Below are the code and all the weights of a small trained network. Each question names an input and a class and asks about switching units off, where a switched-off unit gives its printed mean instead of its output.

import numpy as np


def w(rows, s, z=0):
    codes = np.array(rows[::2]) - 128.0
    scale = np.full(codes.shape[1], s)
    scale[-1] = z or s
    return codes * scale


def norm(h):
    return h / np.sqrt((h * h).mean(-1, keepdims=True) + 1e-5)


def f(y):
    return np.maximum(y, 0)


def log_softmax(a):
    a = a - a.max(-1, keepdims=True)
    return a - np.log(np.exp(a).sum(-1, keepdims=True))


def net(x, mask):
    res = np.array(x, float).reshape(1, 8) / 4 @ E
    u = 0
    for l in range(3):
        y = f(norm(res) @ A[l][:, :-1].T + A[l][:, -1])
        res = res + np.where(mask[u : u + 4], y, B[l][:, -1]) @ B[l][:, :-1]
        u += 4
    return log_softmax(norm(res)[-1] @ U[:, :-1].T + U[:, -1])


A, B = {}, {}
E = w([
[159,62,34,96,93,167,172,100,103],'x0',
[124,128,131,129,131,124,126,129,120],'x1',
[249,164,178,184,73,195,90,160,75],'x2',
[122,82,150,147,90,101,137,154,167],'x3',
[170,133,88,159,126,39,132,105,121],'x4',
[83,99,169,164,73,121,111,16,89],'x5',
[127,126,131,127,125,127,130,131,134],'x6',
[124,125,128,129,127,128,127,133,127],'x7',
],0.0019)
A[0] = w([
[104,70,142,187,163,152,107,37,120,250],'0.n0',
[126,188,101,117,237,165,122,101,2,179],'0.n1',
[115,217,240,179,178,71,87,169,168,59],'0.n2',
[217,142,141,219,84,202,63,131,163,166],'0.n3',
],0.0031,0.0022)
B[0] = w([
[151,170,40,103,123,150,148,216,208,247],'0.n0',
[100,10,200,166,28,54,124,193,198,215],'0.n1',
[128,41,69,2,141,149,31,17,56,228],'0.n2',
[13,172,109,61,140,75,235,127,37,254],'0.n3',
],0.0032,0.003)
A[1] = w([
[174,172,113,128,182,145,109,166,168,9],'1.n0',
[57,118,135,217,82,159,138,3,117,77],'1.n1',
[180,146,99,152,175,42,128,86,88,80],'1.n2',
[77,107,89,84,93,100,158,126,137,246],'1.n3',
],0.0041,0.0012)
B[1] = w([
[157,167,116,94,182,148,130,138,143,136],'1.n0',
[183,159,81,104,253,127,126,217,132,164],'1.n1',
[120,137,121,187,79,216,131,91,216,161],'1.n2',
[161,121,193,114,91,101,97,173,153,253],'1.n3',
],0.006,0.0048)
A[2] = w([
[64,93,108,91,156,108,179,133,166,44],'2.n0',
[57,109,114,114,159,78,181,83,152,76],'2.n1',
[55,112,176,102,151,255,131,156,129,100],'2.n2',
[160,26,72,101,106,154,191,121,121,4],'2.n3',
],0.0048,0.00038)
B[2] = w([
[177,178,117,181,86,153,160,124,35,228],'2.n0',
[151,163,139,116,104,222,168,102,1,166],'2.n1',
[149,110,75,187,102,98,145,75,178,253],'2.n2',
[54,156,172,106,192,125,50,61,132,242],'2.n3',
],0.0057,0.0023)
U = w([
[126,134,112,96,87,122,119,152,142,252],'0',
[135,181,113,151,97,180,204,121,9,139],'1',
[131,118,130,104,106,116,115,145,152,210],'2',
[86,131,128,77,201,143,53,34,117,97],'3',
[169,158,57,121,255,137,155,204,169,65],'4',
[127,110,133,126,93,113,131,141,156,125],'5',
[130,109,80,242,95,152,150,73,203,50],'6',
[101,70,174,142,104,76,132,176,140,4],'7',
],0.0069,0.0031)

Each question gives the input, the list of numbers given to net, and the class t.
The units are the neurons (one row each of A and B). Each row of codes is followed by its name. A weight is (code - 128) times the scale printed after its matrix; where a second scale follows, it is the last column's (A, B and U).
mask holds one flag per neuron, layer by layer. A switched-off neuron (its flag False) gives its mean, the last column of its row in B, instead of its output. The means were averaged over made-up inputs and are rounded, as every weight is.
A unit's drop is (log p(t) with every unit on - log p(t) with that unit switched off) / (log p(t) with every unit on - log p(t) with every unit switched off).
The circuit of an input: a set's keep is (log p(t) with only the set's units on - log p(t) with every unit switched off) / (log p(t) with every unit on - log p(t) with every unit switched off). Starting from all 12 units, units are removed one at a time, each time the one whose removal leaves the highest keep (on an exact tie, the one counted first), for as long as the keep stays at least 0.8.
units of the circuit, in order: the units of the circuit, biggest drop first
most important unit: the unit with the biggest drop
k most important neurons: the k neurons with the biggest drops, biggest first
k most important neurons of layer l: the k neurons of layer l with the biggest drops, biggest first
input [0,2,-7,-4,-1,-5,3,-1], class 1: units of the circuit, in order : (2.n0)
input [8,-4,0,3,-2,-4,2,5], class 3: 3 most important neurons of layer 0 : (0.n1, 0.n0, 0.n3)
input [-6,-4,-8,-4,2,-3,8,-8], class 1: units of the circuit, in order : (2.n1, 2.n0)
input [-8,5,-1,6,-7,-2,3,-6], class 3: 2 most important neurons : (0.n2, 0.n1)
input [1,-1,8,3,2,-8,-4,4], class 1: units of the circuit, in order : (0.n3, 1.n3)
input [1,5,-4,-5,8,1,2,-6], class 6: 2 most important neurons : (1.n2, 0.n3)
input [8,4,3,-6,-8,4,1,-7], class 3: 2 most important neurons : (2.n3, 1.n2)
input [4,0,-5,3,7,-1,-3,-4], class 6: 4 most important neurons : (1.n2, 0.n3, 0.n2, 0.n1)
input [8,1,-8,1,-1,-1,6,0], class 1: 3 most important neurons : (2.n0, 2.n1, 0.n2)
input [1,1,3,-2,-6,-2,-4,5], class 6: 2 most important neurons : (2.n2, 0.n2)
input [4,1,5,8,-7,8,-7,-5], class 4: 2 most important neurons : (1.n1, 0.n1)
input [2,3,-6,2,-8,-1,0,6], class 6: 3 most important neurons : (2.n2, 0.n3, 1.n3)
input [2,-1,-8,-2,6,7,7,-2], class 1: 2 most important neurons : (2.n1, 2.n0)
input [-6,0,-8,-4,-1,0,0,-1], class 1: units of the circuit, in order : (2.n1)
input [0,2,-8,1,-5,-5,-6,-6], class 1: 2 most important neurons of layer 0 : (0.n0, 0.n1)
input [8,2,-6,-8,2,-4,-1,-8], class 3: 3 most important neurons : (2.n3, 0.n3, 1.n3)
input [-8,7,0,4,0,-7,2,-1], class 3: units of the circuit, in order : (0.n2, 0.n0)
input [4,0,-4,1,6,7,2,5], class 4: 4 most important neurons : (1.n1, 0.n3, 0.n2, 0.n1)
input [-7,1,-7,1,-6,-4,4,-2], class 1: 2 most important neurons of layer 0 : (0.n1, 0.n0)
input [-1,6,-2,-6,0,4,2,7], class 5: most important unit : 0.n0
input [-4,4,3,-8,-3,1,1,1], class 7: 2 most important neurons of layer 0 : (0.n1, 0.n3)
input [8,0,0,-2,5,-5,1,3], class 3: 2 most important neurons : (2.n3, 0.n0)
input [-8,-1,-3,2,3,2,2,8], class 3: 3 most important neurons of layer 0 : (0.n2, 0.n1, 0.n3)
